[[560 261 330 152]
 [791 400 412 241]
 [647 417 150 606]] 150

[[5319 6188 6894 4529 8331 4822]
 [5112 3216 7687 3460 5133 6545]
 [8007 3414 9064 2926 2575 5807]] 9064

[[ 51 145 157  90  42 154]
 [ 70 185 117 106  87 214]
 [107 190  74 133 148 210]] 74

[[320 662 566 904 467 481 646]
 [572 595 566 256 451 446 696]
 [449 673 829 572 615 789 191]] 829

[[202 108 139  89 123  82  98]
 [  5 118 223 143  89  18 159]
 [ 16  96 151 111  73  11 125]] 151

[[163 818 488 380 978 125]
 [126 768 549 432 996  80]
 [915 246 840 924 263 927]] 840

[[-22  34  15  31   7]
 [-24  34  13  33   9]
 [ 37 -28 -33 -18  45]] -33
---
-842,-658,118,503,-158,356,-339 → -842
569,680,354,38,168,781 → 569
3243,2893,3931,8288,7362,7440 → 3243
211,222,59,73 → 211
164,209,-549,-691,260,945 → 164
42,-38,-31,-10,44 → 42
---
[-.54 -.62 -.38  .62  .41] -> .41
[ .32 -.20 -.37  .17 -.57] -> -.57
[ .48  .55  .34 -.56 -.34] -> -.34
[-.28  .51 -.61  .63  .25] -> .25
[-.35 -.14  .00  .28  .50] -> .50
[ .50  .09 -.27 -.22  .55] -> .55
---
451  535  259   60
367   87  107  683
346  163  783  294
⇒ 87

 502   402   -30   404    45  -820
-310   603  -644   473  -464  -343
-775   596  -441  -821   770   416
⇒ 603

51  23  35  80
50  54  51   5
29  28  61  50
⇒ 54

8  7  7  0
7  6  6  1
4  4  3  2
⇒ 6

5760  7770  3008  5222  4372  8424  4983
5168  6869  2667  5923  5449  5486  6184
7020  7196  3193  3794  5380  8076  3649
⇒ 6869

-808  -962   133  -251
-190  -220   121   424
 574  -501  -473  -586
⇒ -220

6582  7602  6746  5843  6211
6642  4647  3552  4245  7127
3234  5888  7396  9383  3512
⇒ 4647

48  66  53  28  11
53  49  75  45  31
50  77  47  55   9
⇒ 49

1  4  6  3  1
7  3  3  4  4
5  5  1  2  4
⇒ 3
---
[[ .29  .22  .11 -.41 -.39  .10  .43 -.15 -.05  .07]
 [ .04 -.20  .06  .21  .25  .11 -.18 -.29 -.33  .19]
 [ .07 -.22  .15  .39  .10  .03 -.49  .26 -.13  .06]
 [-.04 -.30  .04  .08  .34 -.04 -.03 -.39 -.33  .28]
 [-.26  .34 -.31 -.13 -.11 -.30  .11  .06  .48 -.30]
 [-.03 -.24  .03  .19  .33  .07 -.08 -.41 -.21  .21]
 [-.24  .04 -.41  .00  .11 -.41  .07  .26  .39 -.36]
 [ .01 -.13  .14  .25  .02  .28 -.30 -.23 -.15  .23]] gives .07

[[-.03 -.37 -.08 -.52 -.13  .00 -.38  .49 -.08]
 [-.04 -.38 -.07 -.52 -.13  .00 -.39  .50 -.09]
 [-.03 -.40 -.07 -.51 -.14 -.01 -.40  .51 -.10]
 [-.04 -.33 -.09 -.53 -.11  .02 -.34  .47 -.07]
 [-.04 -.34 -.08 -.53 -.11  .01 -.35  .48 -.07]
 [-.05 -.26 -.10 -.58 -.08  .06 -.27  .43 -.04]
 [-.04 -.36 -.08 -.53 -.12  .01 -.36  .48 -.08]
 [-.05 -.29 -.10 -.55 -.10  .04 -.30  .45 -.06]
 [-.04 -.31 -.09 -.54 -.10  .03 -.32  .45 -.06]
 [-.05 -.27 -.10 -.56 -.09  .04 -.29  .44 -.04]] gives -.03

[[-.18  .19  .03  .09  .12 -.02 -.19 -.29  .17  .02 -.17]
 [ .19 -.01  .38  .07  .30 -.27 -.53 -.18  .36 -.38  .41]
 [-.23  .14 -.06 -.02  .07  .04  .11 -.16  .00  .13 -.32]
 [ .03  .13 -.33 -.08  .02  .44 -.34 -.19  .16  .31 -.19]
 [-.18  .19 -.15  .00  .14  .13 -.35 -.35  .25  .07 -.15]] gives -.23

[[ .29  .46  .17  .24 -.36 -.09]
 [-.29 -.37  .08 -.27  .29 -.31]
 [-.51 -.55 -.13  .06  .40 -.46]
 [ .13  .44  .27  .43 -.39  .03]
 [ .37  .45 -.12  .49 -.44 -.27]
 [ .16  .45  .34  .13 -.43  .33]
 [-.04  .09  .20  .11 -.02 -.04]] gives -.51

[[-.29 -.05  .28  .27 -.18 -.21 -.29 -.29 -.24  .27 -.10  .25]
 [ .20  .26 -.52 -.51  .22 -.34 -.30 -.29  .20 -.47  .24 -.40]
 [-.25 -.29  .48  .47 -.28  .17  .13  .13 -.28  .45 -.29  .40]
 [ .20  .27 -.52 -.51  .24 -.20 -.18 -.17  .24 -.49  .26 -.44]
 [-.17 -.27  .46  .45 -.25  .17  .14  .14 -.24  .43 -.27  .39]
 [-.03  .08  .14  .14  .00 -.34 -.40 -.39 -.04  .14  .04  .15]
 [-.09 -.26  .04  .05 -.19  .35  .34  .33 -.16  .04 -.24  .02]
 [-.11 -.16  .05  .04 -.10  .39  .41  .40 -.08  .02 -.13 -.02]
 [-.39  .33 -.24 -.27  .09 -.14 -.12 -.12 -.04 -.26  .29 -.24]
 [ .21  .20 -.13 -.12  .17 -.35 -.35 -.34  .17 -.10  .19 -.07]] gives -.25
